Each row has a name. Each question is about the rows just above it.

[121 115 134 133 109 121] : povel
[151 117 187 156 158  67] : bag
[113 122 127 125 102 132] : lal
[112 134  88 105 102 152] : tulo
[101 143  84 111 105 159] : vofe
[151 117 187 156 158  94] : labu
[124 114 127 140 116 118] : Fada
[ 83 188  83  75 114 202] : gezif
Fada in full: -> [124 114 127 140 116 118]
lal in full: -> [113 122 127 125 102 132]
Right after [116] comes -> [118]

[173  79 157 103 153 151]  gatut
[109 168  86 153 137 136]  Goros
[157 160 153  76 104 102]  vam
[112  94 129 141 145 146]  vugom
[ 60 123 157 168  95 109]  Ves
[108 154 187  72 112 107]  Nupat
[ 86  99 175 151 145 150]  fepov
[181  80 128 169  93  90]  letav
The entry that follows [128]: -> [169]
Right after [108] comes -> [154]
Right after [103] comes -> [153]
fepov in full: -> [ 86  99 175 151 145 150]
vugom in full: -> [112  94 129 141 145 146]

[ 78 153 155  98 168 174 136 194 128 154] = Pil
[119 134 179 110 121 136 133 143 110 149] = gito
[144 118  55 166 137 121 125 122 140  89] = guraf
[136 125 147 124 112 120 130 113 109 132] = non
[109 142  96 155 160 155 133 176 121  95] = mevu
[156 121  84 174 117 110 129 109 115  80] = moz
[162 110  91 164 107 100 125  88 127  93] = Beraf
moz in full: -> [156 121  84 174 117 110 129 109 115  80]
mevu in full: -> [109 142  96 155 160 155 133 176 121  95]

[129 132 129 136 128 128 130 130 130 155 129 131 147 128 144 130 130] = sigi
[131 132 128 133 132 128 130 130 132 162 129 134 129 128 144 131 130] = Lubib
[132 129 129 138 185 130 156 129 130 134 131 130 129 128 131 128 134] = loruk
[129 129 129 137 143 128 145 129 129 135 140 147 134 129 134 130 129] = kevo
Right after [155] comes -> [129]
kevo in full: -> [129 129 129 137 143 128 145 129 129 135 140 147 134 129 134 130 129]
The entry that follows [145]: -> [129]
Right after [133] comes -> [132]
Whose row is [131 132 128 133 132 128 130 130 132 162 129 134 129 128 144 131 130]? -> Lubib

[111 129 125  98 134 117 122 140 132 111 108 140 151 130 156 116 128 106
 133 129 129 104 138 100 150 113 122 133 108 125 139 136] : nula
[143 127 141 142 149 145 132  91 126 134 119 123 116 139  91 149 108 153
 122 108 126 137 139 153 107 124 166 155 133 154 112 108] : govip
[122 134 162 139 151 130 129 121 133 130 100 147 156 156 123 140  97 108
 126 122 144 105 130 144 136 123 133 149 112 143 116 109] : rafog
[122 123 101  81 136 126 120 116 128 105 114 122 123 112 141 117 141 141
 132 114 111 121 155 124 134 104 155 142 117 135 143 140] : gom
[135 133 156 181 119 131 137 141 128 154 145 133 131 145 113 140 115 116
 124 144 146 137  98 134 120 155  99 111 141 120 111 115] : lerog
[121 123 101  78 136 125 119 117 128 103 112 124 125 112 143 116 141 139
 132 114 111 119 156 122 136 103 154 143 115 135 144 141] : nog
[149 126 125 157 121 142 135 111 123 145 153 111  97 122  95 141 131 159
 122 125 123 158 120 164 101 143 140 124 152 132 117 121] : gibil
[121 122  94  70 135 125 118 115 128 100 112 121 122 107 145 114 146 143
 133 112 107 120 160 123 136  99 159 143 115 135 147 145] : Ruba
[130 135 164 176 126 129 136 141 121 151 134 140 143 152 117 140 107 106
 124 142 150 127 101 124 127 151  99 118 133 124 111 112] : nefo
gibil in full: -> [149 126 125 157 121 142 135 111 123 145 153 111  97 122  95 141 131 159
 122 125 123 158 120 164 101 143 140 124 152 132 117 121]
The row with [111 129 125  98 134 117 122 140 132 111 108 140 151 130 156 116 128 106
 133 129 129 104 138 100 150 113 122 133 108 125 139 136] is -> nula
[122 123 101  81 136 126 120 116 128 105 114 122 123 112 141 117 141 141
 132 114 111 121 155 124 134 104 155 142 117 135 143 140] is in which row? -> gom
Whose row is [130 135 164 176 126 129 136 141 121 151 134 140 143 152 117 140 107 106
 124 142 150 127 101 124 127 151  99 118 133 124 111 112]? -> nefo
Right after [157] comes -> [121]
gom in full: -> [122 123 101  81 136 126 120 116 128 105 114 122 123 112 141 117 141 141
 132 114 111 121 155 124 134 104 155 142 117 135 143 140]

[129 117 150 122 135]  vof
[150  97 116 126 128]  zefez
[150 146 137 128 136]  zar
[100 137 111 124 124]  Kidu
[137 159 101 126 118]  pekot
[146 186 126 116 124]  tagi
[150 151 116 126 119]  dibod
tagi in full: -> [146 186 126 116 124]
Which row holds [150  97 116 126 128]? -> zefez
Right after [151] comes -> [116]
Kidu in full: -> [100 137 111 124 124]
The row with [129 117 150 122 135] is -> vof
Right after [117] comes -> [150]

[166  76  83  94  90  84  86  94 175  87  96 166 162  75 180] = Fod
[113 149 167 128 141 136 132 161 108 143 156 111 109 133  95] = gof
[166  95  85 108  70  99  89  93 165 106  90 156 156 109 162] = gezat
[149 126  91 115  77 129  88  94 168 116 110 174 138 111 146] = Galev
[ 87 169 163 169 166 179 164 150  73 161 163  87  83 177 173] = Tetoz
[ 89 179 160 165  98 158  88  78 118 170 165 108 106 175  99] = valet
[172  89  77  95 106 101 123  95 163  89  87 158 187  99 170] = Bezi
[149  95 104 109  89  98  88  89 168  89  90 166 153  87 164] = ler
[ 71 173 149 154 142 177 112 103  75 173 169 101  78 173  88] = Zon
[167  88 100 106 162  77 150 159 166  95  72 149 172  87 149] = vugo
The entry that follows [71]: -> [173]
The entry that follows [138]: -> [111]
Galev in full: -> [149 126  91 115  77 129  88  94 168 116 110 174 138 111 146]
Bezi in full: -> [172  89  77  95 106 101 123  95 163  89  87 158 187  99 170]
valet in full: -> [ 89 179 160 165  98 158  88  78 118 170 165 108 106 175  99]
gezat in full: -> [166  95  85 108  70  99  89  93 165 106  90 156 156 109 162]
Right after [96] comes -> [166]

[107 110 159 159 108 153 112] = fevur
[173 188  82  85 182  73 173] = Nole
[153 160 100 100 164  97 163] = sezev
sezev in full: -> [153 160 100 100 164  97 163]
Nole in full: -> [173 188  82  85 182  73 173]
The entry that follows [108]: -> [153]
fevur in full: -> [107 110 159 159 108 153 112]
Right after [182] comes -> [73]
What comes right after [188] in the named rows? -> [82]

[127 127 125 103 114 139] = pimuz
[170 140 119 118 100 165] = loza
[146 169 127  96 125 193] = vomab
[112 117 149 134 151 114] = suzod
[121 123 176  88 123 138] = bis
The entry that follows [119]: -> [118]
The entry that follows [88]: -> [123]
What comes right after [169] in the named rows? -> [127]

[125 131 179 121 130] = zapi
[125 126 111 130 128] = ruva
[186 131 179 121 130] = gikag
[125 120 113 123 129] = Mimor
[147 131 149 127 126] = Mogi
Right after [113] comes -> [123]
[186 131 179 121 130] is in which row? -> gikag
What comes right after [186] in the named rows? -> [131]
Mogi in full: -> [147 131 149 127 126]
Mimor in full: -> [125 120 113 123 129]
ruva in full: -> [125 126 111 130 128]

[149 125 154  84 171 155 174 169 171 128  80 112 104 137 142 135 157 112
 144 109 179 161  86  96 108 179 102 186 146  72  90 166 122  78  84  84
 113  86 185  78 125 115 159  96 116 149  86  67  86  99 188  76 174  82
 125 181] : faf
[175 185  98 141  91 144 148 140 116  92  74 173  82  95 150 102 163 157
 130  82 139 139 124  88  87 180  79  98 160 166 137 186 178 122 183 152
 126  73 182  74 104 182 148 104 109 148 119 172 162  75 158  96 176 190
  67 177] : fugo
[ 86  99 154 128  94 157 147 172 190  69 119  70 131 106 129  98 130 139
 182 118  99 185 133 101 171 146 139 122  71 170  96 176 106  71 189 136
 105 177 180  90  86  95  73 136  71 148 172 168  90 162  89 109 128 186
  86 121] : buro
[ 82 141 165  96 149 183 128 183 172  72 171 100 173 156 146  87 116  74
 125  87  86 145 153  78  88 136 100 183  89 102 135 111 138  77 183  94
 167  85 170  96  76 145 176 190 160 118 166  87 183 101  76 177 185  99
 143 113] : pepi
[175 185  98 141  91 144 148 140 116  92  74 173  82  95 150 102 163 157
 130  82 139 139 124  88  87 180  79  98 160 166 137 186 178 122 183 152
 126  73 182  69 128  98 120 140 117 158 156 138 185 147  69 156 185  85
 145 130] : lerik
[106  68 136 132 185 127 147 140 122  88  76 141 138 170 173 125  78  97
 134 121 163 122 127 100 122  86 160 147  97 173 140  86 142  93 118  72
 181  70 122 156 150 149 158  70 111 147 153 115  92 137 168 131 131 176
  86 101] : Zema
Zema in full: -> [106  68 136 132 185 127 147 140 122  88  76 141 138 170 173 125  78  97
 134 121 163 122 127 100 122  86 160 147  97 173 140  86 142  93 118  72
 181  70 122 156 150 149 158  70 111 147 153 115  92 137 168 131 131 176
  86 101]
pepi in full: -> [ 82 141 165  96 149 183 128 183 172  72 171 100 173 156 146  87 116  74
 125  87  86 145 153  78  88 136 100 183  89 102 135 111 138  77 183  94
 167  85 170  96  76 145 176 190 160 118 166  87 183 101  76 177 185  99
 143 113]
fugo in full: -> [175 185  98 141  91 144 148 140 116  92  74 173  82  95 150 102 163 157
 130  82 139 139 124  88  87 180  79  98 160 166 137 186 178 122 183 152
 126  73 182  74 104 182 148 104 109 148 119 172 162  75 158  96 176 190
  67 177]

[138 115 106  96] = zak
[138 115 106 201] = Kif
[138 115 106 150] = soge
[135 139 102 141] = getop
What comes right after [102] in the named rows? -> [141]
getop in full: -> [135 139 102 141]
Kif in full: -> [138 115 106 201]
soge in full: -> [138 115 106 150]

[118 108  95 148 114 117] = tidu
[130 159 139  97 108 120] = bod
[109 118 133 158 120 172] = zube
[109 118 133 158 113  95] = pemal
pemal in full: -> [109 118 133 158 113  95]
Whose row is [109 118 133 158 120 172]? -> zube
bod in full: -> [130 159 139  97 108 120]
What comes right after [113] in the named rows? -> [95]

[133  94 109 103  72  81 104 155 113 148 128]  bub
[ 77  75 178 171  72  73 128 178  65 188  68]  ragel
[ 96  74 180 193  76  89  86 187 101 163  75]  sava
[ 77 121 112 144  97  65  71 141 133 142  86]  zafov
[ 78 104 169 154  74  74  81 168 103 174  71]  tude
[ 71 100 135 155  80  71  72 156 107 162  85]  Tis
[ 84  72 166 172  83  82  92 177  64 194  66]  lopa
[ 78  72 171 164  78  68  95 184  79 183  75]  dizu
[ 92  79 161 157  73  74  88 179 104 164  77]  Lukob
[ 81  96 140 174  78  71  73 158 126 137  77]  kemas
Which row holds [ 92  79 161 157  73  74  88 179 104 164  77]? -> Lukob
ragel in full: -> [ 77  75 178 171  72  73 128 178  65 188  68]
kemas in full: -> [ 81  96 140 174  78  71  73 158 126 137  77]

[114 106 135 141 129 138 147 133 137 133 130 108 150 138 120 121 141  79
 139  98 137 122  73 122  92 142 124 106 153 131 146 119 117 120 151 100
  72 124 172 127 116 131 126 189 135 132 137 130 110 142 133 123 150 114
 134 135 107 117  98 122 118 178 159 150] -> Dizok
[114 128 135 141 129 138 147 133 137 133 130 108 150 138 120  94 141  79
 139  98 137 122  73 122  92 142 124 106 153 131 146 119 117 120 151 100
 119 124 172 127 116 131 126 189 135 132 137 107 110 142 133 123 150 114
 134 135 107 117  98 122 118 178 159 150] -> bok
[114 128 135 141 129 138 147  97 137 133 130 108 150 138 120  94 141  79
 139  98 137 122  73 122  92 151 124 106 153 131 146 119 117 120 151 100
 119 124 172 149 116 131 109 189 135 132 137 107 110 142 133 123 150 114
 134 135 107 117  98 122 118 178 159 150] -> Munef
Which row holds [114 128 135 141 129 138 147 133 137 133 130 108 150 138 120  94 141  79
 139  98 137 122  73 122  92 142 124 106 153 131 146 119 117 120 151 100
 119 124 172 127 116 131 126 189 135 132 137 107 110 142 133 123 150 114
 134 135 107 117  98 122 118 178 159 150]? -> bok
bok in full: -> [114 128 135 141 129 138 147 133 137 133 130 108 150 138 120  94 141  79
 139  98 137 122  73 122  92 142 124 106 153 131 146 119 117 120 151 100
 119 124 172 127 116 131 126 189 135 132 137 107 110 142 133 123 150 114
 134 135 107 117  98 122 118 178 159 150]
Whose row is [114 106 135 141 129 138 147 133 137 133 130 108 150 138 120 121 141  79
 139  98 137 122  73 122  92 142 124 106 153 131 146 119 117 120 151 100
  72 124 172 127 116 131 126 189 135 132 137 130 110 142 133 123 150 114
 134 135 107 117  98 122 118 178 159 150]? -> Dizok
Dizok in full: -> [114 106 135 141 129 138 147 133 137 133 130 108 150 138 120 121 141  79
 139  98 137 122  73 122  92 142 124 106 153 131 146 119 117 120 151 100
  72 124 172 127 116 131 126 189 135 132 137 130 110 142 133 123 150 114
 134 135 107 117  98 122 118 178 159 150]

[154 121 146 158 148 124 123  87 126 135 136 127 134 137 122 119 157 157
 100 151 120 162 136 120 130]  kolo
[139 112 143 130 141 140 144  74  78 152 125 138 125 150 135 125 107 151
 109 145  79 126 120 102  98]  fuv
[139 112 101 130 141 140 144  74  78 152 125 138 125 150 135 125 107 151
 118 124 115 112 111 113 121]  gugo
[150 123 141 163 160 144 126 106 121 140 121 144 145 115 142 123 125 168
  97 141 117  79 117 128 122]  gef
Right after [102] comes -> [98]
fuv in full: -> [139 112 143 130 141 140 144  74  78 152 125 138 125 150 135 125 107 151
 109 145  79 126 120 102  98]
Right after [163] comes -> [160]
gugo in full: -> [139 112 101 130 141 140 144  74  78 152 125 138 125 150 135 125 107 151
 118 124 115 112 111 113 121]

[120 147 137 119 129 125 116 124 144 120 155 112  95 136 136 131  95 136
 145 155 125  66]  kob
[108 168 128 122 124 109 121 121 150 128 156 118 111 134 128 125  90 143
 131 136 128 116]  zisa
[114 166 134 119 122 116 117 134 143 108 140 124 108 144 137 134  99 139
 132 135 124 125]  dere
[111 172 136 123 134 118 114 125 134 126 164 119 117 136 137 130 103 132
 135 121 133 110]  maled
[114 167 136 121 129 114 118 134 146 123 154 118 112 142 129 124  92 141
 139 145 127 131]  solef
[114 171 132 113 133 104 127 121 148 127 159 124 122 135 132 121 102 133
 126 137 134 126]  tibo
[111 164 136 123 134 118 114 125 147 126 164 119 117 136 137 130 103 132
 135 121 133 110]  fisi
[144 160 138 120 125 118 111 127 152 121 163 117 109 136 133 133  96 145
 139 137 126 104]  Nuzag
[115 158 137 120 131 115 117 126 154 119 162 119 111 134 135 122 100 138
 135 136 128 134]  Kimir
The row with [120 147 137 119 129 125 116 124 144 120 155 112  95 136 136 131  95 136
 145 155 125  66] is -> kob
Whose row is [115 158 137 120 131 115 117 126 154 119 162 119 111 134 135 122 100 138
 135 136 128 134]? -> Kimir
dere in full: -> [114 166 134 119 122 116 117 134 143 108 140 124 108 144 137 134  99 139
 132 135 124 125]

[110 156  99 142] -> lene
[120 114 117 115] -> seg
[152 112  97 183] -> dup
[123 112  96 154] -> rok
[123 112 133 154] -> rut
[155  86 106 108] -> robu
[ 94 131 103 110] -> mamo
[123 157 106 166] -> vanuf
[123 112  96 138] -> Resit
[126 148 144 111] -> durik
[128 135  95 123] -> gedun
gedun in full: -> [128 135  95 123]
What comes right after [103] in the named rows? -> [110]
What comes right after [144] in the named rows? -> [111]
seg in full: -> [120 114 117 115]

[ 87 167 175  91 169 106 168 171 163 100 172]  mufa
[ 99 149 151  93 148 112 144 147 124 131 142]  muv
[111 145 158 112 146 120 147 158 145 114 151]  vinun
[157 103 110 158 100 155 104 110 112 150 110]  Kepu
[ 89 166 166  92 166 107 164 161 155 108 165]  Ner
[ 73 180 191  77 183  96 182 187 172  89 184]  nor
[101 159 158 101 158 106 156 162 159 107 168]  Nav
[143 114 116 141 112 174 111 117 118 144 120]  gubor
[114 141 151 122 144 129 146 144 148 115 149]  sova
What comes right after [175] in the named rows? -> [91]
muv in full: -> [ 99 149 151  93 148 112 144 147 124 131 142]
sova in full: -> [114 141 151 122 144 129 146 144 148 115 149]
gubor in full: -> [143 114 116 141 112 174 111 117 118 144 120]

